Below is a small trained network, with its code and all its weights. Each question gives an input and a target symbol and asks what happens when units are switched off, that is, made to give their printed mean instead of their output.

import numpy as np


def w(rows, s, z=0):
    codes = np.array(rows[::2]) - 128.0
    scale = np.full(codes.shape[1], s)
    scale[-1] = z or s
    return codes * scale


def norm(h):
    return h / np.sqrt((h * h).mean(-1, keepdims=True) + 1e-5)


def f(y):
    return np.maximum(y, 0)


def softmax(a):
    e = np.exp(a - a.max(-1, keepdims=True))
    return e / e.sum(-1, keepdims=True)


def log_softmax(a):
    a = a - a.max(-1, keepdims=True)
    return a - np.log(np.exp(a).sum(-1, keepdims=True))


def net(x, mask):
    ids = ['Ξβζηλστψ'.index(c) for c in x.split()]
    T = len(ids)
    res = E[ids] + P[:T]
    u = 0
    for l in range(2):
        r = norm(res)
        for j in range(3):
            rows = slice(4 * j, 4 * j + 4)
            q, k, v = (r @ M[l][rows].T for M in (Q, K, V))
            z = softmax(np.where(np.tri(T) > 0, q @ k.T / 4**0.5, -1e9)) @ v
            o = O[l][rows]
            res = res + np.where(mask[u + j], z, o[:, -1]) @ o[:, :-1]
        u += 3
        y = f(norm(res) @ A[l][:, :-1].T + A[l][:, -1])
        res = res + np.where(mask[u : u + 8], y, B[l][:, -1]) @ B[l][:, :-1]
        u += 8
    return log_softmax(norm(res)[-1] @ U[:, :-1].T + U[:, -1])


Q, K, V, O, A, B = {}, {}, {}, {}, {}, {}
E = w([
[144,234,221,144,73],'Ξ',
[184,164,149,41,167],'β',
[114,194,169,86,10],'ζ',
[163,179,18,24,150],'η',
[228,195,161,119,192],'λ',
[242,113,175,94,151],'σ',
[235,123,93,167,100],'τ',
[185,87,191,178,25],'ψ',
],0.011)
P = w([
[254,180,130,19,112],'0',
[225,168,136,46,130],'1',
[200,152,135,63,131],'2',
[166,149,143,76,148],'3',
[142,145,143,92,154],'4',
[128,138,148,102,157],'5',
[112,130,146,122,158],'6',
[97,122,152,129,158],'7',
[87,117,146,142,163],'8',
],0.0071)
Q[0] = w([
[157,180,146,96,123],'L0H0',
[96,113,111,171,132],'L0H0',
[171,138,128,107,94],'L0H0',
[184,146,119,139,114],'L0H0',
[98,145,126,152,169],'L0H1',
[183,86,215,83,145],'L0H1',
[252,144,234,124,103],'L0H1',
[201,189,134,63,97],'L0H1',
[99,107,165,125,155],'L0H2',
[78,96,136,156,114],'L0H2',
[137,116,129,117,151],'L0H2',
[39,146,166,159,80],'L0H2',
],0.041)
K[0] = w([
[103,83,122,144,171],'L0H0',
[148,162,148,91,91],'L0H0',
[90,117,131,185,133],'L0H0',
[136,76,128,175,124],'L0H0',
[146,141,150,107,163],'L0H1',
[85,90,252,111,103],'L0H1',
[60,156,187,212,58],'L0H1',
[10,89,75,155,164],'L0H1',
[154,115,164,74,128],'L0H2',
[182,154,126,115,104],'L0H2',
[99,122,166,131,121],'L0H2',
[197,126,78,85,185],'L0H2',
],0.031)
V[0] = w([
[72,181,78,116,165],'L0H0',
[107,52,169,12,144],'L0H0',
[138,103,109,76,127],'L0H0',
[107,101,228,191,222],'L0H0',
[205,172,215,204,100],'L0H1',
[97,48,206,106,25],'L0H1',
[200,9,124,128,171],'L0H1',
[115,135,27,132,58],'L0H1',
[165,69,167,160,145],'L0H2',
[161,165,86,191,110],'L0H2',
[123,146,153,171,194],'L0H2',
[99,75,80,113,110],'L0H2',
],0.015)
O[0] = w([
[60,151,195,162,159,29],'L0H0',
[69,185,101,32,125,106],'L0H0',
[86,139,140,101,96,144],'L0H0',
[184,248,91,143,168,72],'L0H0',
[127,207,235,170,77,255],'L0H1',
[73,196,49,210,73,186],'L0H1',
[198,109,128,103,23,82],'L0H1',
[128,47,93,170,165,106],'L0H1',
[186,73,93,101,187,124],'L0H2',
[154,105,152,159,129,140],'L0H2',
[156,142,185,88,141,87],'L0H2',
[94,113,104,105,82,68],'L0H2',
],0.014,0.016)
A[0] = w([
[173,141,235,114,190,92],'L0N0',
[137,203,163,164,3,80],'L0N1',
[81,168,45,217,175,180],'L0N2',
[156,41,155,201,154,44],'L0N3',
[53,86,157,124,198,77],'L0N4',
[68,60,81,108,202,57],'L0N5',
[85,137,182,164,202,2],'L0N6',
[111,160,129,104,46,18],'L0N7',
],0.012,0.0028)
B[0] = w([
[79,202,159,128,127,173],'L0N0',
[199,124,123,133,228,251],'L0N1',
[14,185,148,113,54,190],'L0N2',
[92,125,149,194,97,151],'L0N3',
[107,171,110,147,174,142],'L0N4',
[153,105,106,133,252,142],'L0N5',
[179,111,138,155,148,154],'L0N6',
[184,169,124,136,120,161],'L0N7',
],0.018,0.014)
Q[1] = w([
[156,167,166,155,150],'L1H0',
[118,111,203,78,85],'L1H0',
[181,135,121,68,82],'L1H0',
[146,54,149,7,132],'L1H0',
[125,149,117,167,160],'L1H1',
[124,129,133,126,127],'L1H1',
[134,135,120,144,122],'L1H1',
[116,133,119,137,129],'L1H1',
[197,143,30,178,69],'L1H2',
[77,184,113,150,97],'L1H2',
[158,186,102,175,140],'L1H2',
[74,151,143,210,108],'L1H2',
],0.018)
K[1] = w([
[172,105,163,113,225],'L1H0',
[115,147,219,75,98],'L1H0',
[172,140,146,80,79],'L1H0',
[151,207,185,150,7],'L1H0',
[125,104,113,119,156],'L1H1',
[121,132,128,133,134],'L1H1',
[134,127,125,107,120],'L1H1',
[117,116,136,125,133],'L1H1',
[141,146,33,167,41],'L1H2',
[110,229,153,189,76],'L1H2',
[142,198,85,202,140],'L1H2',
[109,190,177,232,77],'L1H2',
],0.016)
V[1] = w([
[191,139,176,145,143],'L1H0',
[119,191,142,158,164],'L1H0',
[137,236,163,203,47],'L1H0',
[120,64,106,80,197],'L1H0',
[130,207,174,158,43],'L1H1',
[128,94,115,117,177],'L1H1',
[130,106,125,120,145],'L1H1',
[138,220,201,166,9],'L1H1',
[118,84,80,151,214],'L1H2',
[110,183,156,97,100],'L1H2',
[66,119,204,123,147],'L1H2',
[116,109,26,145,254],'L1H2',
],0.013)
O[1] = w([
[159,82,145,101,205,205],'L1H0',
[154,180,127,159,145,163],'L1H0',
[77,182,76,197,209,152],'L1H0',
[176,100,168,83,71,120],'L1H0',
[166,76,148,65,49,216],'L1H1',
[106,161,109,162,160,97],'L1H1',
[122,147,125,149,142,114],'L1H1',
[180,78,161,67,20,255],'L1H1',
[136,154,212,132,74,68],'L1H2',
[135,92,71,81,162,171],'L1H2',
[69,102,134,69,171,136],'L1H2',
[165,159,249,117,24,57],'L1H2',
],0.012,0.0077)
A[1] = w([
[199,78,129,110,47,2],'L1N0',
[196,152,94,219,105,118],'L1N1',
[200,98,151,100,173,146],'L1N2',
[51,134,19,210,187,90],'L1N3',
[95,109,108,105,45,67],'L1N4',
[200,137,192,119,67,91],'L1N5',
[103,208,131,191,145,131],'L1N6',
[151,184,3,130,171,99],'L1N7',
],0.019,0.0056)
B[1] = w([
[123,200,238,175,152,190],'L1N0',
[62,105,101,32,201,255],'L1N1',
[112,192,108,148,41,235],'L1N2',
[40,204,81,137,4,201],'L1N3',
[219,111,131,162,179,155],'L1N4',
[98,51,54,159,125,231],'L1N5',
[201,118,137,148,216,246],'L1N6',
[95,20,139,196,122,207],'L1N7',
],0.023,0.011)
U = w([
[120,25,36,157,206,148],'Ξ',
[100,66,103,1,117,250],'β',
[7,177,94,164,96,129],'ζ',
[24,60,216,67,165,182],'η',
[153,203,207,168,245,54],'λ',
[160,220,148,27,109,139],'σ',
[142,44,219,222,90,104],'τ',
[251,147,53,157,74,65],'ψ',
],0.0098,0.0025)

Each question gives the input, a string of symbols that net reads in full, and the target symbol t.
The units are the heads (4 rows each of Q, K, V and O) and the neurons (one row each of A and B). Each row of codes is followed by its name. A weight is (code - 128) times the scale printed after its matrix; where a second scale follows, it is the last column's (O, A, B and U).
mask holds one flag per unit, layer by layer, with each layer's heads first. A switched-off unit (its flag False) gives its mean, the last column of its rows in O or B, instead of its output. The means were averaged over made-up inputs and are rounded, as every weight is.
A unit's drop is (log p(t) with every unit on - log p(t) with that unit switched off) / (log p(t) with every unit on - log p(t) with every unit switched off).
The circuit of an input: a set's keep is (log p(t) with only the set's units on - log p(t) with every unit switched off) / (log p(t) with every unit on - log p(t) with every unit switched off). Starting from the 12 units with the biggest drops (on a tie, the unit counted first), units are removed one at a time, each time the one whose removal leaves the highest keep (on an exact tie, the one counted first), for as long as the keep stays at least 0.8.
circuit, biggest first: the units of the circuit, biggest drop first
most important unit: the unit with the biggest drop
k most important neurons: the k neurons with the biggest drops, biggest first
top k neurons in layer l: the k neurons of layer l with the biggest drops, biggest first
which heads matter: for each layer, one digit per head in row order, 1 if its drop is at least 0.15 and else 0, layers parted by /
input Ξ η ζ Ξ, target η: most important unit	L0H0
input σ η λ Ξ λ λ τ ψ λ, target ψ: which heads matter	010 / 100
input η λ β η τ ζ β ψ τ, target Ξ: top 3 neurons in layer 1	(L1N1; L1N5; L1N3)
input τ β β Ξ τ η ζ, target τ: which heads matter	011 / 100
input σ ψ η τ τ ζ ζ τ ζ, target τ: which heads matter	110 / 100
input β ζ β σ τ, target ζ: which heads matter	010 / 100
input λ ζ β β β λ β ψ, target Ξ: top 2 neurons in layer 1	(L1N1; L1N7)
input λ η τ Ξ η, target λ: top 3 neurons in layer 0	(L0N5; L0N2; L0N4)
input τ σ η τ λ ψ λ, target ψ: circuit, biggest first	(L0H1; L1H0; L1H2)
input β τ σ σ, target ψ: circuit, biggest first	(L0H1; L1H2)
input λ ψ β τ τ β η, target τ: circuit, biggest first	(L0H1; L1H2; L1N1)
input σ σ τ β λ, target σ: top 2 neurons in layer 1	(L1N2; L1N1)
input η τ ζ β, target τ: 2 most important neurons	(L1N1; L0N1)
input σ τ ψ ψ λ ζ ζ η β, target η: which heads matter	110 / 100
input σ σ τ η ψ τ ζ λ, target τ: which heads matter	110 / 100
input λ σ τ τ Ξ σ τ τ, target λ: most important unit	L0H1
input τ η ζ ψ Ξ, target ψ: which heads matter	110 / 110
input β η τ Ξ, target τ: which heads matter	110 / 100
input σ β λ σ τ, target τ: which heads matter	110 / 000
input λ ψ σ, target Ξ: which heads matter	010 / 100
input σ β ψ τ Ξ ζ β λ λ, target ζ: circuit, biggest first	(L0H1; L1N3)
input Ξ Ξ Ξ τ Ξ τ τ β, target λ: most important unit	L1H0
input ζ ζ η, target η: circuit, biggest first	(L0H1; L0H0; L1H2)
input ψ β ψ β, target Ξ: 3 most important neurons	(L1N1; L1N7; L0N1)
input η λ β, target σ: 2 most important neurons	(L0N2; L1N7)
input η β Ξ Ξ β σ, target σ: circuit, biggest first	(L0H1; L1H0; L0H0)
